Here is a tiny trained network, its code and every weight. The questions are about switching its units off for an input and a class, where a switched-off unit gives its printed mean instead of its output.

import numpy as np


def w(rows, s, z=0):
    codes = np.array(rows[::2]) - 128.0
    scale = np.full(codes.shape[1], s)
    scale[-1] = z or s
    return codes * scale


def f(y):
    return np.maximum(y, 0)


def log_softmax(a):
    a = a - a.max(-1, keepdims=True)
    return a - np.log(np.exp(a).sum(-1, keepdims=True))


def net(x, mask):
    res = np.array(x, float).reshape(1, 4) / 4 @ E
    y = f(res @ A[0][:, :-1].T + A[0][:, -1])
    res = res + np.where(mask, y, B[0][:, -1]) @ B[0][:, :-1]
    return log_softmax(res[-1] @ U[:, :-1].T + U[:, -1])


A, B = {}, {}
E = w([
[82,154,158,53,201,233,128,86,115,79],'x0',
[84,186,65,129,183,102,25,192,144,158],'x1',
[177,57,11,46,143,142,104,150,35,122],'x2',
[54,58,104,92,89,128,187,213,192,127],'x3',
],0.012)
A[0] = w([
[3,90,102,70,35,192,168,223,131,148,29],'n1',
[180,99,57,251,45,12,109,111,119,181,110],'n2',
[117,148,80,159,231,73,80,184,101,207,88],'n3',
[43,139,140,78,243,198,158,84,104,51,123],'n4',
[203,100,150,66,15,145,206,57,73,91,3],'n5',
[129,65,149,110,70,102,207,44,86,65,55],'n6',
[185,56,51,88,156,133,107,147,80,112,65],'n7',
[106,48,128,118,96,62,131,156,155,123,98],'n8',
[231,77,2,104,155,169,171,143,64,110,48],'n9',
[141,148,147,182,117,154,169,132,169,115,170],'n10',
[241,193,161,143,168,108,90,88,22,162,95],'n11',
[82,194,57,132,197,120,102,199,107,77,39],'n12',
],0.0077,0.0017)
B[0] = w([
[197,186,116,120,97,114,232,190,167,63,211],'n1',
[137,80,137,104,81,185,27,101,88,61,248],'n2',
[102,115,144,83,142,55,142,104,90,184,204],'n3',
[195,68,132,93,39,126,15,100,117,92,216],'n4',
[92,129,97,72,134,5,82,99,165,229,196],'n5',
[54,132,32,100,179,64,102,131,184,171,188],'n6',
[94,135,147,222,194,236,129,187,239,160,207],'n7',
[187,118,177,146,120,72,160,163,130,59,181],'n8',
[119,154,163,193,222,168,93,136,154,64,221],'n9',
[105,138,149,181,170,139,78,97,240,137,171],'n10',
[192,230,52,126,79,158,212,249,95,118,204],'n11',
[112,128,88,64,99,81,89,139,148,254,186],'n12',
],0.0067,0.016)
U = w([
[86,156,98,87,144,45,140,109,182,210,34],'0',
[69,200,193,236,202,184,124,116,224,84,166],'1',
[165,81,139,91,53,152,95,99,134,50,138],'2',
[196,241,98,100,93,124,255,140,152,82,78],'3',
[104,126,160,143,131,144,163,103,133,119,254],'4',
],0.0088,0.0029)

Each question gives the input, the list of numbers given to net, and the class t.
The units are the neurons (one row each of A and B). Each row of codes is followed by its name. A weight is (code - 128) times the scale printed after its matrix; where a second scale follows, it is the last column's (A, B and U).
mask holds one flag per neuron, in row order. A switched-off neuron (its flag False) gives its mean, the last column of its row in B, instead of its output. The means were averaged over made-up inputs and are rounded, as every weight is.
A unit's drop is (log p(t) with every unit on - log p(t) with that unit switched off) / (log p(t) with every unit on - log p(t) with every unit switched off).
The circuit of an input: a set's keep is (log p(t) with only the set's units on - log p(t) with every unit switched off) / (log p(t) with every unit on - log p(t) with every unit switched off). Starting from all 12 units, units are removed one at a time, each time the one whose removal leaves the highest keep (on an exact tie, the one counted first), for as long as the keep stays at least 0.8.
units of the circuit, in order: the units of the circuit, biggest drop first
unit that matters most: the unit with the biggest drop
top k neurons: the k neurons with the biggest drops, biggest first
drop of u: that unit's drop, to one decimal
input [-7,6,-2,5], class 2: top 4 neurons -> (n2 n5 n6 n8)
input [-7,4,6,-8], class 3: units of the circuit, in order -> (n11)
input [4,-2,4,-2], class 1: top 2 neurons -> (n9 n2)
input [6,3,1,4], class 2: top 2 neurons -> (n4 n11)
input [-4,-1,7,5], class 1: units of the circuit, in order -> (n7 n9)
input [5,-5,-2,5], class 0: top 2 neurons -> (n2 n6)
input [1,2,-4,-5], class 3: units of the circuit, in order -> (n11 n7)
input [-5,-8,-3,-7], class 0: top 2 neurons -> (n5 n6)
input [-8,7,-1,-5], class 2: top 2 neurons -> (n2 n5)
input [2,-3,5,-3], class 1: units of the circuit, in order -> (n9 n7)
input [-4,-8,-6,1], class 0: top 2 neurons -> (n5 n6)
input [6,0,1,-4], class 2: top 2 neurons -> (n4 n1)
input [-5,4,8,5], class 1: top 2 neurons -> (n7 n9)
input [2,1,-4,7], class 3: unit that matters most -> n1
input [6,-3,-4,3], class 2: top 2 neurons -> (n4 n7)
input [3,6,-6,-1], class 0: top 2 neurons -> (n9 n7)
input [7,8,2,1], class 0: top 3 neurons -> (n12 n2 n3)
input [-7,2,-4,0], class 2: top 2 neurons -> (n2 n7)
input [8,4,-4,-5], class 2: drop of n4 -> 0.5
input [-4,2,7,2], class 1: unit that matters most -> n7
input [1,8,1,-7], class 0: drop of n3 -> 0.6
input [5,-5,-5,-4], class 0: drop of n9 -> 0.3
